Below are the code and all the weights of a small trained network. Each question names an input and a class and asks about switching units off, where a switched-off unit gives its printed mean instead of its output.

import numpy as np


def w(rows, s, z=0):
    codes = np.array(rows[::2]) - 128.0
    scale = np.full(codes.shape[1], s)
    scale[-1] = z or s
    return codes * scale


def norm(h):
    return h / np.sqrt((h * h).mean(-1, keepdims=True) + 1e-5)


def f(y):
    return np.maximum(y, 0)


def log_softmax(a):
    a = a - a.max(-1, keepdims=True)
    return a - np.log(np.exp(a).sum(-1, keepdims=True))


def net(x, mask):
    res = np.array(x, float).reshape(1, 6) / 4 @ E
    u = 0
    for l in range(2):
        y = f(norm(res) @ A[l][:, :-1].T + A[l][:, -1])
        res = res + np.where(mask[u : u + 12], y, B[l][:, -1]) @ B[l][:, :-1]
        u += 12
    return log_softmax(norm(res)[-1] @ U[:, :-1].T + U[:, -1])


A, B = {}, {}
E = w([
[122,127,121,124,142,141,144,124,118,136],'x0',
[136,115,78,226,157,24,127,123,34,169],'x1',
[180,163,173,105,109,119,82,1,60,175],'x2',
[141,140,118,134,129,142,132,134,127,134],'x3',
[30,187,96,162,209,141,45,74,170,112],'x4',
[132,137,105,120,140,138,152,123,136,157],'x5',
],0.0074)
A[0] = w([
[119,129,172,126,117,114,85,161,105,79,131],'L0N1',
[41,156,124,90,128,197,29,128,186,169,131],'L0N2',
[156,104,133,114,85,141,153,144,163,181,103],'L0N3',
[168,78,111,165,129,80,142,166,68,162,99],'L0N4',
[156,145,165,144,102,114,143,64,88,157,1],'L0N5',
[149,99,123,150,157,104,122,152,108,157,107],'L0N6',
[57,205,35,214,159,35,104,110,72,116,10],'L0N7',
[172,91,140,207,132,51,181,127,112,159,97],'L0N8',
[134,140,177,54,78,179,167,134,155,89,177],'L0N9',
[205,71,214,95,124,150,148,170,137,177,120],'L0N10',
[105,116,85,105,103,84,184,242,146,104,175],'L0N11',
[181,176,163,100,125,142,104,1,108,121,162],'L0N12',
],0.0075,0.0045)
B[0] = w([
[142,134,101,129,143,141,207,147,125,166,150],'L0N1',
[114,136,86,73,90,133,151,163,78,72,219],'L0N2',
[96,102,165,132,156,85,162,119,150,143,173],'L0N3',
[128,172,106,109,72,136,135,116,94,51,207],'L0N4',
[171,110,146,84,172,105,2,175,111,128,175],'L0N5',
[156,120,158,90,106,112,144,104,163,96,163],'L0N6',
[171,61,193,166,158,128,130,142,188,177,230],'L0N7',
[121,188,59,72,100,180,155,133,108,100,209],'L0N8',
[159,115,141,207,185,95,101,141,134,164,242],'L0N9',
[88,103,125,177,168,107,53,94,140,184,221],'L0N10',
[157,98,98,123,148,171,173,111,152,62,241],'L0N11',
[121,129,130,126,8,156,209,51,124,133,255],'L0N12',
],0.0088,0.0075)
A[1] = w([
[105,165,58,84,122,124,139,225,105,56,38],'L1N1',
[171,202,138,20,125,82,97,173,62,147,32],'L1N2',
[140,66,157,151,114,117,93,64,101,230,59],'L1N3',
[139,198,109,14,74,121,59,101,17,170,50],'L1N4',
[103,80,128,56,143,152,136,173,96,157,133],'L1N5',
[150,133,206,181,162,104,103,76,134,224,1],'L1N6',
[103,193,140,85,94,142,106,103,120,137,37],'L1N7',
[69,122,55,129,184,150,137,239,163,74,65],'L1N8',
[185,103,110,205,47,117,129,87,114,208,120],'L1N9',
[126,71,122,209,254,131,142,217,196,160,32],'L1N10',
[123,95,52,180,142,85,134,178,122,111,219],'L1N11',
[76,203,169,121,109,151,131,126,108,109,71],'L1N12',
],0.0085,0.0022)
B[1] = w([
[51,204,145,160,65,163,76,29,156,178,199],'L1N1',
[170,55,186,163,194,83,137,186,187,153,154],'L1N2',
[38,173,106,142,94,161,124,116,163,177,223],'L1N3',
[143,58,145,140,255,63,158,221,155,77,217],'L1N4',
[66,147,131,174,125,125,68,122,204,138,142],'L1N5',
[70,208,144,113,68,140,140,94,156,123,204],'L1N6',
[181,82,79,89,132,105,153,175,66,82,159],'L1N7',
[115,167,185,170,106,112,95,100,120,227,234],'L1N8',
[101,169,120,163,167,174,57,171,158,137,246],'L1N9',
[211,68,125,101,172,42,106,190,48,108,254],'L1N10',
[145,109,119,31,144,144,152,113,97,79,200],'L1N11',
[184,123,93,118,123,109,163,155,91,149,145],'L1N12',
],0.008,0.0098)
U = w([
[205,43,157,128,206,50,117,199,118,83,253],'0',
[28,195,182,164,80,153,70,97,179,176,119],'1',
[144,137,80,41,31,171,234,75,86,9,2],'2',
],0.012,0.00077)

Each question gives the input, the list of numbers given to net, and the class t.
The units are the neurons (one row each of A and B). Each row of codes is followed by its name. A weight is (code - 128) times the scale printed after its matrix; where a second scale follows, it is the last column's (A, B and U).
mask holds one flag per neuron, layer by layer. A switched-off neuron (its flag False) gives its mean, the last column of its row in B, instead of its output. The means were averaged over made-up inputs and are rounded, as every weight is.
A unit's drop is (log p(t) with every unit on - log p(t) with that unit switched off) / (log p(t) with every unit on - log p(t) with every unit switched off).
The circuit of an input: a set's keep is (log p(t) with only the set's units on - log p(t) with every unit switched off) / (log p(t) with every unit on - log p(t) with every unit switched off). Starting from the 12 units with the biggest drops (on a tie, the unit counted first), units are removed one at a time, each time the one whose removal leaves the highest keep (on an exact tie, the one counted first), for as long as the keep stays at least 0.8.
circuit, biggest first: the units of the circuit, biggest drop first
most important unit: the unit with the biggest drop
top k neurons: the k neurons with the biggest drops, biggest first
k most important neurons of layer l: the k neurons of layer l with the biggest drops, biggest first
drop when u is switched off: that unit's drop, to one decimal
input [3,2,-8,8,8,-4], class 0: circuit, biggest first => L1N10
input [-3,8,3,-4,1,7], class 1: top 2 neurons => L0N7; L0N2
input [7,-1,7,6,4,-7], class 2: top 2 neurons => L0N12; L1N10
input [-2,-2,8,1,1,2], class 2: 2 most important neurons of layer 1 => L1N8; L1N7
input [-2,1,-5,-7,7,3], class 0: top 3 neurons => L0N7; L1N10; L0N8
input [7,-8,0,-8,-6,4], class 0: top 4 neurons => L1N10; L0N12; L0N9; L1N1
input [6,4,1,6,1,-4], class 1: top 3 neurons => L0N7; L0N11; L0N2
input [1,-4,-3,-4,0,-3], class 0: top 3 neurons => L0N9; L1N10; L0N8
input [8,4,-1,3,6,4], class 0: top 2 neurons => L1N10; L0N12
input [1,1,-3,0,-7,-2], class 2: top 3 neurons => L0N4; L0N7; L0N8
input [6,-6,1,8,7,6], class 2: 2 most important neurons of layer 1 => L1N7; L1N9
input [-3,-8,-3,5,-1,5], class 0: top 2 neurons => L0N9; L1N10
input [-3,4,-1,6,6,7], class 0: top 2 neurons => L1N10; L0N12
input [5,-7,0,-1,-1,0], class 0: top 2 neurons => L1N10; L0N9
input [7,-1,4,-5,-8,4], class 1: most important unit => L0N10
input [-1,-6,-1,4,-4,-3], class 0: drop when L1N10 is switched off => 1.1
input [7,-8,5,-7,7,5], class 2: drop when L0N12 is switched off => 0.1
input [-4,2,-5,-3,-4,3], class 2: drop when L0N11 is switched off => 0.4
